Each row was made from one small tree. The marks that hang from a mark follow it in brackets, in alphabetical order. Every link used is in the known rows. Write each row's tree.
Known rows
putu(dizevik livel(nevap) papig(vofer)): [  -1  230  -50  358   14 -133  353 -418  275   21   93   84  122  313
 -163 -127 -184  -74 -355  153  -68 -102 -159  112  -24  219 -416    2
  260  121   45 -134   96  -41  471  345 -196  334  367 -219  -96   50
  -30 -378  -39  311 -293 -179 -116 -414 -136   12 -275    0 -208   40]
tivaf(dizevik(livel(taze) talop) gerazu kezad): [-112  611  -53  146  -28 -146  221  111   68   64 -148   41   99 -104
  172   81 -297   31 -146  218 -379  126   85  318  -51  366   35  113
  112  286  -52  140  285 -157  250  313 -142  -16  110  -22 -243  -13
 -343 -195   79  316   45 -200  427  100  250   30  -68  255  125  213]
lovos(gerazu papig(suke taze(tivaf viba) vofer)): [-313  296  -43  -42   84 -288  243 -210  137 -178 -113   77 -237   42
 -197  223  -99 -141  -32  304 -402 -250   61   12   63  123 -434 -128
    6 -101   51   62  231   66  198  348 -233 -100  361    6 -245   49
  -95 -439 -151 -128 -179  146   80 -145   23 -114   61  138 -387   59]
tivaf(dizevik(livel(putu viba(nevap)))): [ -12  346 -105  151  -39   13  270   34   84  -68 -131   50   83  -51
  107   63 -130  -56 -156  222 -177 -273   68   76 -119  215 -208  -22
  169  172   56  -24  -68   26  451  150 -199    4  -25   34 -192 -116
 -218 -125    9  173  112  -30  167  -69    7  -94 -137  225   50  246]
suke(lovos putu(dizevik)): [  72  275  -74  157  -12    4  226 -168   60 -152  -90  -56  135    7
 -170  119 -150   11 -119  317 -196 -265   20  323   -2  246 -340  118
   44   41   16 -120   63  -23  581  113  -94  174  223   92  -47 -121
  -75 -285  -35   73 -148 -164   15  -30 -103  182 -104  179 -209   26]
livel(nevap viba(lilu talop tivaf)): [  41  -77 -127   81  -94   11  450   91  -15 -227 -212   43  166 -270
  100   99  -91 -105   25  -21 -113 -122  -78 -275 -108  199 -210   38
  150   50  209 -311 -202   -1  449   98 -305  -95    6   67 -249   57
 -231  -92  287  189 -102   22  110 -202 -202 -302 -271  313  -71  155]
lovos(gerazu papig(suke(putu(livel nevap)) vofer)): [-251  234  -48  112   74 -203  241 -204  185 -176  -39   12 -132  174
 -285    2 -186  -99 -174  303 -258 -287   98    2   66   32 -584 -199
  262 -175  -31  -35   89  154  418  466 -122  145  518   60  -99   21
   51 -419 -144   -4 -179  -98   68  -92 -140  -77 -134   37 -434   51]
dizevik(livel(putu) lovos(papig) talop): [ -92  495  -26  217   -2    3   50  332  181 -149   45  185  -43  -30
  -41   80 -456 -160 -240  282 -113 -418  -82   -6   36  134 -410  -47
  119  379   38  -40   85  112  429  443 -184 -102   81   41 -232  236
 -275 -130  177  127  143   91  319    2  115  -64  -90  271  -46   56]
tivaf(gerazu(lovos(papig(putu(nevap) suke vofer)))): [-243  280  -74  238   60 -178  195  -88   11  -14 -124   32  -49  154
  -52  190 -245  -73 -104  329 -168 -371  -46  -37  104   93 -328  -10
  305  -37   49  -22   35   30  302  357 -199  160  277   17 -118  100
   82 -401  -77  122 -103  -10  123  -23   25  149 -161  155 -272   57]
nevap(taze(livel viba(lilu talop tivaf(dizevik)))): [ -60   26  -11   47 -106 -157  101 -192   28 -153 -193   40  -18 -105
 -112  197 -155 -207   28   42 -455  118  -54  165  -50  247 -172 -100
  -48  122  197 -158   52 -110  169  -23 -227   52  -34  296 -274  136
 -383 -189  289  124 -185  -21  218 -216 -107 -144  -13  157  -99  160]
nevap(taze(livel(viba(putu talop tivaf)))): [  47   88  -28   82 -100 -100   48  -83   64 -193 -183   96   -1 -100
    6  103  -81 -214    0    8 -276  -52  -82   92  -44  198 -272 -149
   36  140  207 -175  -59    0  312  -18 -267  113  -20  292 -215  140
 -287 -147  233  108 -199   -9  139 -184 -117 -130  -26  181  -55  106]
taze(tivaf viba(lilu)): [ -39  254    7  114 -114 -118  187 -216   52 -154 -147  -19   14  -66
 -167  369 -237 -205  -39  151 -468 -121  -61   14  -62  247 -127   82
 -110  233  182  -74  150 -144  285  155 -289 -151   10  156 -232   96
 -342  -75  174   -2 -125    6   70 -170  -41  -77  -61  230 -284  179]
viba(lilu talop(dizevik)): [ -41  164  -86   42   17  133  343  -67  -52 -149 -132  -26  100 -139
   57  122  -84  -98  -96   55 -236  -22 -184  -51  -50  137 -247 -157
   29   44  242 -106  -85 -129  438  -10 -258  102  123  216 -277  137
 -192 -174  200   97 -175 -214  156 -310 -233 -183 -127  232 -181   91]
viba(lilu(kezad) putu(livel papig) talop): [ -74  -24  -41  217  -98   82  486  -33  112 -107 -308   27   78   95
  -42  196 -294 -140 -181  -79  -91  198 -234 -121   78  230 -445 -229
  290   34  217 -203  -31  -32  352  -99 -177  253  273  269 -288  -47
 -197 -186  112  123 -309 -315  151 -327 -363 -238 -362   79 -312   78]
viba(putu tivaf(kezad)): [   6   99  -66   18 -101  -40  185  129   71  -81 -340   25  -89 -140
    8  163 -174   15  -59  -29  -82    0 -151  -67    3  172 -227   15
  164  121  118  -76  -19  -38  312  102 -261  -11   13  316 -160  165
 -269 -220  188   24 -179 -299  225 -161  -70 -141 -198  274 -175  137]
nevap(taze(tivaf(dizevik gerazu kezad))): [-172  376   -2  153  -55 -251   43 -155  -59   -3 -256 -100   59 -103
 -116  132 -112  -24  -56  175 -400  156   63  408  -63  255  -47   52
   -4  175   31   38  173 -113  231  168 -326  114   86  173 -248  116
 -311 -361  180  174 -125 -154  159  -67  175   60    2  224  -92  179]
suke(kezad putu(dizevik nevap(taze) papig)): [-191  173   28  265   51  -93  261 -378   33  -87   49 -187  -57  160
 -424  127 -180 -228 -207  156  -67 -127  -75  435   -4  325 -364 -166
  326   58  -46 -178   94  117  497  148 -160  412  287   38  -86  -66
  -97 -195   98  106 -205 -224   78 -208  -70  144 -161   -1 -317  -38]
taze(livel tivaf(dizevik kezad) viba(putu)): [  59  446   35    1 -161 -301   48 -312   22 -163 -336  117  -83  -37
  -13  300 -243 -206  -44  132 -510  -54   -2  306 -118  398  147  214
 -161  297   81   78  287 -215  132   26 -213  -80  -11  346 -173  -98
 -496    6  101   89 -151 -112  203    0  219 -277   60  185 -206  197]
tivaf(gerazu(lovos(papig(taze)))): [-122  258  -24  160   45 -122  193   32   11   80  -54   51   63   51
  -28  227 -190  -39  -72  297 -240 -369  -20  119   90  135 -225   22
  117   77   36   21   77   14  271  352 -244   82  206  111 -181  196
    1 -390    1  176  -39   59  215  -76   24  181  -99  242 -144   95]
putu(livel nevap papig(suke)): [-112  234  -24  352   -8  -76  285 -324  299    9  228  -54    1  413
 -236   25 -196 -198 -263   37 -224 -145 -152  -48   56  161 -521  -87
  575  104   86 -101  153  114  433  305 -153  417  412 -141  -23   97
   -6 -244  158   91 -274 -195  176 -362 -176  164 -309 -119 -371  109]
livel(taze(tivaf(kezad)) viba(nevap)): [  74  195  -90  135 -174 -175  354   23    7 -255 -169  135  205  -97
  104   89 -145 -129  -77  118 -306 -184   53   31 -197  304   29  133
  174  257   53  -71   64  -75  431  147 -229 -141   52   42 -246  104
 -261  -58  102   82 -210   23  142    4  149 -112  -57  350 -102  252]
papig(suke(gerazu tivaf) vofer): [-133  262 -118   60   -6  -64  224 -200   50 -226  -44  -46  -18  -62
  -57   35 -146   18  -17  242 -297  -71 -127  -28  116  242 -464  -86
  103  -61  103 -183   -7   44  394  314  -70  170  261  -81  -89  -33
  -99 -365 -148  -72 -183  -67   41   66 -197  244 -105   61 -397    5]
putu(dizevik(lovos) nevap papig(taze(livel))): [-134  219   64  225  136  -87  260 -291  238  -32  216   49   19  269
 -112   71 -113 -194 -248  101 -167 -274 -196  292   39  253 -282   63
  286  220   28 -125  271   16  351  166 -161  334  352  -90  -91  183
  -86 -347  132  167 -234 -106  159 -353  -17  -16  -96  -81 -284  -37]
nevap(taze(livel(viba) tivaf(gerazu(lovos) kezad))): [   4  365   31  131  -94 -320   12 -174    5 -110 -175   57   85  -63
    2  178 -149 -223  -46  184 -473  -93  -43  316  -48  347   27   69
 -133  286  127  -58  157 -124  236   96 -356   72   16  163 -205  135
 -302 -181  222  237 -156   95  145   15  166  -16  101  205  -93  130]
nevap(taze(livel tivaf(gerazu kezad))): [ -47  385   68  162  -82 -291  -57 -177  -32  -80 -196  -24   23  -74
  -69  127 -136 -164  -31  152 -522   53  -17  383  -45  275  -57   69
 -109  270   98  -33  219 -107  220  190 -348   94   68  237 -204  130
 -348 -240  162  185 -185  -52  143  -27  124   23   50  188 -154   90]
viba(lilu nevap tivaf(gerazu)): [ -36  -98  -70   54  -27  -70  445  301  -34 -126 -331  -13   95 -155
  -18  123  -86   74   39    1 -214   15 -146  -91    8  119 -299  -54
  202   80  146 -225  -82 -115  373  131 -309   -9   32  262 -275  225
 -159 -362   66   95 -176 -210  149 -152 -333 -152 -312  349 -238  199]
talop(dizevik(livel(putu taze) lovos viba(nevap))): [ 170  348 -159  102  -84   62  241  142   73 -173   42  209  129 -177
  237  -20 -267 -130 -206  194 -196 -459  -96   75 -102  134 -253 -167
  143  311   89  -52  -46  -45  618  114 -171  -68   41  -56 -186  204
 -250  -71   42  187   95  107  298 -117   16 -184  -23  366  -11  158]
gerazu(lovos(papig(putu suke taze))): [-271  186 -127  158   20  -90  117  -29   31  -64  -16  145 -100  116
  -54  283 -250 -127 -128  402 -117 -440  -68  -77  142  125 -408  -55
  317  -24  110    0  -69  130  245  292 -222   84  158  -29 -162  187
   53 -428  -27  -20 -145  163  188 -149   55  292  -96  126 -298   15]
livel(viba(putu talop)): [  42  179 -106   75  -65   67  315    1   33 -167 -205  114   64 -116
   84  149  -88 -152  -51   23  -63 -233  -65 -134  -48  155 -269 -132
  118   72  177 -103 -109    1  468  -35 -205   48   54  244 -205  -26
 -183   -2  147   49 -115  -89   99 -180 -133 -209 -138  272  -57  146]
nevap(taze(livel tivaf(gerazu(lovos)))): [  16  298   70  213  -57 -229 -102 -198  -16  -92 -131   12   68   23
  -59  189 -192 -172  -43  214 -493 -122  -64  334  -30  249 -119   22
  -67  275  139  -78  115  -70  217  193 -342  127   57  217 -194  203
 -262 -295  122  173 -162   52  124  -92   54   97   44  204 -138   67]
vofer(lovos(gerazu papig(putu taze))): [-290  231  -69  145  128 -140  224   22   90  -20  -93    8  -63   -7
  -46  217 -182  -51  -67  434 -280 -250   81  175   48   61 -603 -113
  148  -43   37  106   28  217  381  360 -231 -119  183   59 -215  207
  -50 -487 -173   39 -112   53  188 -103   49 -119 -101  165 -253   18]
suke(kezad lovos putu(dizevik) tivaf): [  41  267  -14  -18  -14  -53  374 -179   32 -338  -57 -159   59 -139
 -280  116 -214   32   -8  359 -175  -74  -86  401   -9  425 -262   85
   29    5  -57 -226   97   24  615  115  -44  274  200   18  -12 -252
 -105 -178 -187   32 -143 -167  107  129 -133  221  -89  194 -295   46]
taze(tivaf(dizevik(lovos) kezad)): [ -80  424   10  100  -81 -172   72  -86  -52  -94 -213  -12   85 -133
  -48  142 -217   31 -147  175 -329  -35   15  267  -66  308   46  221
  -12  310  -18   69  197 -155  245  233 -262   17  129  151 -226  175
 -366 -212  178  109  -98 -215  228  -18  240  -46  -14  254 -170  183]
viba(lilu(kezad) nevap(taze) putu): [-179 -145  -93  164 -106   39  384  213  -48 -145 -396   53   44  -58
   25  169 -186  -31  -73   89 -129   76    7   31    9  196 -440 -282
  241   22  200 -231 -136    9  357 -140 -232   34  -26  426 -357  162
 -202 -330   95   11 -201 -212  -14 -176 -265 -130 -209  164 -330  101]
viba(nevap talop(dizevik)): [  60  152 -126   34   35   77  331   31  -94 -182 -146  101   82  -37
   42   21  -50  -34 -101   71  -90 -242 -117   81 -127   98 -277 -183
  186   77  138  -28  -68  -69  512  -10 -203   95   77  320 -265  171
 -161 -195  102   41 -189 -269  163 -289 -131 -180  -97  342 -178  117]
tivaf(dizevik(viba) gerazu kezad): [ -99  528  -86   51  -58 -162  251   30   -1  159 -200  -32  152 -212
   80  114 -149   79 -105  211 -302   -8  105  335   36  275   81   77
   26  172  -63  139  181 -163  321  212 -224   66  129   96 -145  -33
 -293 -174   60  313   75 -181  352   79  205  -16  -44  261   11  235]
papig(putu taze(tivaf viba(nevap talop)) vofer): [-196   84 -131  129   35 -186  256 -321  -58 -342 -365  157 -263   10
  -67  292 -193 -236   31  244 -130  -93 -188 -156  -25  203 -253  -33
   77  -41  149 -139   38  -92  265  -27 -186   -3  111  -39 -304  -99
 -198 -337 -286 -100 -327  -35  -19 -252  -14  -80   12  235 -384  -20]
dizevik(livel(nevap viba) lovos talop): [  53  452  -76  214  -49   22  169  236  167 -172  126  255   86 -158
  179   47 -378 -158 -175  199 -145 -416    2  -49  -30  290 -333    5
   84  429   83 -124   73   29  476  334 -163 -151  -27 -135 -236  259
 -324   24  282  230  161  125  217  -33   58  -76  -64  257   51   82]
taze(tivaf(kezad) viba(nevap putu)): [  -2  247  -53   35 -123 -214  272  -48  -24 -191 -354  129  -90  -38
 -117  302 -246 -140  -35  102 -248 -163  -44   85 -111  260  -65   72
   17  229   81    0  195 -138  328  -15 -251 -170  -53  376 -224   37
 -373  -63  132  -56 -194 -151  111 -108  111 -257  -46  332 -319  200]
dizevik(livel(putu) talop viba(lilu)): [  16  478 -103  182  -25  177  173  312  266 -114   32   56   64 -147
   97  223 -427 -195 -198  258 -181 -213 -205 -153   62  238 -292 -171
   35  391  198 -178  -56   43  535  194 -322 -142  -96  -70 -181   -8
 -402   15  109  168  162  120  351 -111  -47 -105  -89  244    3   70]
putu(livel(taze(tivaf(dizevik)) viba(talop)) papig): [ 103  227  -37  278 -147 -164  367 -319  221 -159  -27   82  223  182
  -87   53 -210 -217 -203   -2 -279   20 -126   57 -108  284 -159   37
  324  213   61  -66  103  -61  396  172 -157  254  340 -124 -197   -1
 -200 -133   99  217 -308  -66  222 -264  -49  -86 -205  158  -63  252]
suke(putu tivaf(gerazu)): [  11  253  -67   61  -62  -77  196  -88   32 -188 -101  -52  134 -117
 -159   82 -226  -73  -25  291 -239  -72  -51  259  -13  126 -276   95
  123   21   58 -177   -4   18  465  326  -61  177  210  119  -40 -100
  -82 -242 -153  141  -37 -153  117  115 -175  160 -191  238 -280  123]
taze(viba(nevap putu(papig))): [ -15  128  -81  173  -92  -71  394  -65   92  -66 -163  168  -82  149
 -111  234 -220 -198  -99   93 -114 -328  -52   23  -31  129 -365  -88
  263  124  105  -42   93    8  385   41  -99    4   32  321 -168   94
 -180 -102   95  -28 -123 -109   51 -241 -123 -123 -156  227 -253  150]
lovos(gerazu papig(putu(livel) vofer)): [-240  285   -5  186   38 -228  224 -206  243 -155 -180   99 -209  121
 -188   34 -237 -100 -184  380 -180 -263   58  -38   63  -16 -518 -169
  181 -160  -49   62   56  101  418  505 -126   78  392   35 -138  105
   11 -473 -250   77 -140 -114    7 -145 -127  -84 -109  141 -297   34]
vofer(lovos(gerazu papig(suke(kezad tivaf)))): [-250  300  -48   12   90 -148  289   93   57  -70   17  -79   17  -63
 -133  142 -196   34  -49  373 -373 -174   73  224   37  163 -610 -170
  144   20   32   71   76  227  396  410 -237  -69  193  112 -178  185
  -79 -313  -94  -14  -99   42  253   35   35 -114 -132  168 -291  114]

Which tree is each row?
[-136  278  -51   98    7 -160  222  -55  114 -162 -129   41   16   13
  -63  151 -295  -26  -54  397 -145 -185 -138   36   55  104 -245  102
  159  -12   56 -102   13   19  344  381 -135  141  178   33  -82   92
   15 -401 -195  140  -69  -41  127   61  -45  140 -122  217 -256  121]	suke(tivaf(gerazu(lovos(papig(putu vofer)))))
[  54  312  -84   12  -94  -84  168  164  125   33 -138  -13   90 -253
   13  188 -184    9  -57   78 -223 -118  -91   69   81  195 -114   -2
   40  228   55  -27   69  -81  390  230 -315  -47   41   95 -119  152
 -311 -132  142  191   -5  -85  372  -44   31  -39  -92  318  -67  186]	dizevik(viba(tivaf(gerazu kezad)))
[ -37  190  -31  168  -72  -16  215 -213  128  -50  -68   51 -107   89
 -100  262 -236 -206  -74  115 -226 -323   13  -23  -58  142 -272  -41
  170   93  108  -44  109   17  381  111 -106  -20   57  242 -102   62
 -198  -51  164   -4  -56 -119   99 -219  -55  -69 -115  152 -232  133]	taze(viba(putu(nevap)))
[ -77  401  -74  -88  -48 -141  318  111   19 -101 -152   26  190 -311
   31   45 -249   97  -33  213 -224   94  -56  277   21  247   43  118
   36  161  -41  -34  165 -137  362  174 -123  131  161  107 -130   23
 -288 -189   38  255   33 -172  420  131  109 -104  -56  310  -81  250]	suke(tivaf(dizevik(lovos viba(talop)) gerazu kezad))
[-202  285   19  304  143  -86  236 -343  243 -105   12 -123  -88  349
 -130  205 -187 -176 -182  129 -142  -43 -221   47   -3  301 -189  137
  324  167   51 -135  228   49  245  210 -212  271  341 -134 -175   99
 -163 -400   22   47 -260 -225  160 -312   67   16  -32  -64 -329    2]	putu(nevap papig(taze(tivaf(dizevik(talop))) vofer))
[-154  334   27  187  -37 -118  299  -28  -18 -178 -166 -107 -181  -54
 -182  240 -219  -28   15  330 -182 -314   56   86   85  278 -356   25
  168  -19  -92   -6  127  130  478  281 -146  121  182   96 -124   -4
  -88 -185  -78  -34  -93  -61  165   68    2  218  -75  206 -233   29]	suke(kezad lovos(papig(putu)))
[-144  218   28  387   75  -16  281 -305  237  -18   63 -130  -53  357
 -139  118 -197 -169 -230  102  -98 -239 -152  -61   10  150 -339   69
  386  111   49 -151  153  107  385  297 -156  288  336    8  -64  157
  -49 -266   88   78 -187 -265   63 -279  -71   38 -145  -58 -316   25]	putu(nevap papig(vofer))
[-140  533  -24  112   12 -102  234  152   87  -36  -86  141    9 -164
  142   -5 -364   41 -221  289 -242 -111  129  259  -53  334 -101   73
   72  292  -96   94  243  -47  324  348 -115  -95  106   20 -230  163
 -388 -209  215  268  154 -172  353    9  231 -171   -8  252   37   99]	tivaf(dizevik(livel(nevap) lovos(gerazu) talop) kezad)
[-131  280    4  213  112  -73  207 -270  262  -74   69 -128  103  190
 -308  212 -152 -173 -217   50  -76  -82 -226  324  -12  207 -241  -97
  276  214   59 -142  188   35  478   -2 -373  295  220   38 -106   75
 -236 -293  283  140 -265 -137  245 -438   53 -164  -79   34 -200   80]	putu(dizevik(viba(talop)) nevap(taze(tivaf)) papig)
[-262  223   14   62  133 -144  265  -89  175  -86  -81   38 -165   46
 -112  109  -94  -50  -97  329 -242 -287   76   25   66   55 -418 -119
   35 -111  -28   30  136  134  302  436 -196  -10  375   91 -215  169
  -26 -509 -174    7 -106  -12   87 -176  -60  -77   30  137 -265   15]	lovos(gerazu papig(taze vofer))
[-312  230 -117   83   57 -117  158  -64   63  -79    2   48 -125   63
 -107  125  -73  -63  -79  250 -219 -212    2 -110  130  114 -491  -82
  175  -52   95  -42   60  106  221  358 -249   82  298  -27 -229  132
   -4 -415 -102  -74 -224   61   92 -141   -2  169  -61   23 -350   54]	lovos(papig(suke taze vofer))
[ -54  107  -63  -35  -50  -68  211  109  -65 -113 -301   27   52 -241
  -18   79 -182   97  -68  -36 -124   98 -110   79  -33  237  -52   68
  117  157   25  -37   48 -138  239   88 -204   68  117  261 -268  191
 -355 -229  299  128 -152 -326  422 -128   63 -210 -132  337  -55  188]	viba(talop tivaf(dizevik(lovos) kezad))
[-153  207 -125  103   43 -101  133 -247  -25 -158  -17  179  -79   33
  113  -61  -52 -166 -134  238 -307 -167 -176  -37   63  258 -370  -90
   49   68  221 -179   -1  -41  229  147 -191  183  280 -207 -199  -76
  -85 -331 -227   23 -249  144  -48 -145  -22   85  -16   51 -292 -104]	papig(suke taze(livel(putu(dizevik(lovos)))) vofer)
[   6  189  -73   82  -78  -99  234  313  137 -208 -103  211  -19 -230
   72  119 -282  -73  -56   69  -53 -461   32 -158    8  121 -448   16
  160  221   25 -162    4  105  438  295 -256 -164   26   91 -210  244
 -214 -116  231  159   82  137  252  -50  -58 -309 -208  249  -58  215]	dizevik(livel(nevap viba(putu tivaf)) lovos(papig))
[ 148  372   69  212 -111 -114  -71 -203    4 -207 -177   11   42   21
   -1  126 -196 -241 -114  202 -441 -268 -136  142 -134  225  -56  174
  -46  326  171  -92   24  -11  328  283 -315    3   72  179 -120  -58
 -334  -80  -22   99 -110   33   72  -47   65  -79  -60  259 -196   30]	taze(livel(putu) tivaf)
[ -53  277  -23    8  -41 -181  314 -303  -93 -185    0   -5 -203 -113
  -47  280  -79 -184  182  208 -599 -258  -13  206  160  549 -347 -107
  -66   -8   41  -87  253   31  315   53  -36  102  198  -97 -135 -227
 -240 -142  -72 -112 -170  233  225   87 -107  322   71   65 -342  -97]	papig(suke(gerazu kezad lovos) taze(livel viba))
[ -72  371  -63  112  -30   31  248  -21  141  -36  -58  -13   97 -115
  101  170 -133  -29 -128  184 -304 -119   77   51  -32  267 -219  -17
   62  178   84  -23   15  -48  362  161 -232   15    0   12 -216   -1
 -242 -125  102  177   68  -75  205 -107  -76  -35 -114  105   19  269]	tivaf(dizevik(livel(viba(lilu))))
[ -41  379  -93  -60  -49 -126  306   73   90  -40 -184   29  158 -166
   78  163 -291   90  -65  305 -177   -3  -95  235   30  280   66  123
   89  126    1  -27   78  -95  335  133 -166  125   70  129  -66  -13
 -204 -255  -29  245   32 -131  375  105  110  -25  -62  268  -97  248]	suke(tivaf(dizevik(viba(putu)) gerazu(lovos) kezad))
[ -43  316   79    3  -16 -138  420  -19   39 -312  -83 -237  -55 -189
 -275  216 -223   97  163  318 -300 -223  -21  284  128  416 -316   65
    0  -66 -198 -140  192  181  586  336  -24  159  245  117  -35  -78
 -161 -292  -75  -41  -61  -36  312  299 -144  253  -52  180 -339   38]	suke(gerazu kezad lovos(papig) tivaf)
[ -81  243   -6  159   32  -21  341  -66  161  -30 -128  131   -2   90
  -63   67 -173  -58 -245  113  -33 -240 -126  207   40   99 -444 -138
  223  116   53  -10   89   -2  439  126 -141  184  268  200 -133  152
 -100 -324   63   72 -137 -205   24 -304 -152 -188 -187  194 -172   17]	viba(putu(dizevik(lovos(gerazu)) papig))
